Here is a tiny trained network, its code and every weight. The questions are about switching its units off for an input and a class, where a switched-off unit gives its printed mean instead of its output.

import numpy as np


def w(rows, s, z=0):
    codes = np.array(rows[::2]) - 128.0
    scale = np.full(codes.shape[1], s)
    scale[-1] = z or s
    return codes * scale


def f(y):
    return y / 2 * (1 + np.tanh(0.7978845608 * (y + 0.044715 * y**3)))


def log_softmax(a):
    a = a - a.max(-1, keepdims=True)
    return a - np.log(np.exp(a).sum(-1, keepdims=True))


def net(x, mask):
    res = np.array(x, float).reshape(1, 5) / 4 @ E
    y = f(res @ A[0][:, :-1].T + A[0][:, -1])
    res = res + np.where(mask, y, B[0][:, -1]) @ B[0][:, :-1]
    return log_softmax(res[-1] @ U[:, :-1].T + U[:, -1])


A, B = {}, {}
E = w([
[81,149,66,158],'x0',
[90,119,242,98],'x1',
[77,173,91,3],'x2',
[72,193,149,146],'x3',
[85,59,134,175],'x4',
],0.011)
A[0] = w([
[88,149,135,130,90],'N0',
[122,148,180,182,97],'N1',
[202,142,125,84,253],'N2',
[116,204,65,98,126],'N3',
[112,79,169,91,78],'N4',
[139,154,226,218,109],'N5',
[117,93,165,102,156],'N6',
[155,96,113,83,182],'N7',
[163,135,172,104,138],'N8',
[146,132,193,190,120],'N9',
[115,113,173,187,113],'N10',
[128,113,89,159,136],'N11',
[79,149,88,171,63],'N12',
[144,80,202,134,183],'N13',
[105,122,174,38,112],'N14',
[151,205,147,129,118],'N15',
[160,94,124,138,146],'N16',
[152,51,128,88,196],'N17',
[156,117,77,194,196],'N18',
[137,152,119,152,115],'N19',
[196,97,126,139,154],'N20',
[105,73,80,192,121],'N21',
[140,252,96,106,133],'N22',
[7,114,106,173,179],'N23',
[122,193,67,146,142],'N24',
],0.014,0.0054)
B[0] = w([
[109,115,84,107,150],'N0',
[127,207,140,140,186],'N1',
[207,1,182,151,199],'N2',
[157,177,43,69,225],'N3',
[97,137,138,20,166],'N4',
[172,227,166,155,249],'N5',
[52,131,198,46,172],'N6',
[118,73,96,139,168],'N7',
[111,108,179,120,162],'N8',
[132,199,210,154,214],'N9',
[197,187,157,161,200],'N10',
[97,104,108,163,168],'N11',
[83,126,81,135,168],'N12',
[149,133,226,91,218],'N13',
[133,56,122,79,219],'N14',
[190,194,122,92,165],'N15',
[158,96,199,142,161],'N16',
[89,58,165,94,184],'N17',
[146,110,136,186,222],'N18',
[174,168,164,120,139],'N19',
[129,57,173,170,182],'N20',
[118,126,140,187,208],'N21',
[171,178,64,64,229],'N22',
[26,206,41,193,234],'N23',
[166,116,91,122,201],'N24',
],0.0071,0.012)
U = w([
[254,123,12,44,176],'0',
[149,198,212,189,49],'1',
[119,50,160,162,87],'2',
[111,61,187,52,130],'3',
[62,140,24,200,122],'4',
[143,37,181,187,255],'5',
[30,114,122,88,70],'6',
],0.0093,0.0038)

Each question gives the input, the list of numbers given to net, and the class t.
The units are the neurons (one row each of A and B). Each row of codes is followed by its name. A weight is (code - 128) times the scale printed after its matrix; where a second scale follows, it is the last column's (A, B and U).
mask holds one flag per neuron, in row order. A switched-off neuron (its flag False) gives its mean, the last column of its row in B, instead of its output. The means were averaged over made-up inputs and are rounded, as every weight is.
A unit's drop is (log p(t) with every unit on - log p(t) with that unit switched off) / (log p(t) with every unit on - log p(t) with every unit switched off).
The circuit of an input: a set's keep is (log p(t) with only the set's units on - log p(t) with every unit switched off) / (log p(t) with every unit on - log p(t) with every unit switched off). Starting from the 12 units with the biggest drops (on a tie, the unit counted first), units are removed one at a time, each time the one whose removal leaves the highest keep (on an exact tie, the one counted first), for as long as the keep stays at least 0.8.
circuit, biggest first: the units of the circuit, biggest drop first
top k neurons: the k neurons with the biggest drops, biggest first
drop of u: that unit's drop, to one decimal
input [7,1,-1,-4,6], class 4: circuit, biggest first -> N23
input [-4,-4,-3,-3,-8], class 5: circuit, biggest first -> N2, N20
input [-1,-2,5,-1,7], class 4: circuit, biggest first -> N13, N23
input [7,2,2,-7,-1], class 5: top 4 neurons -> N22, N23, N3, N15
input [1,-4,-2,-1,-1], class 5: top 3 neurons -> N23, N22, N3
input [7,4,8,2,1], class 0: top 2 neurons -> N3, N22
input [2,-2,-8,-4,-8], class 5: top 2 neurons -> N2, N20
input [-5,8,-4,-6,6], class 1: drop of N9 -> 0.9
input [7,6,3,7,0], class 4: drop of N23 -> 0.3
input [7,2,3,5,-4], class 0: drop of N22 -> 0.1
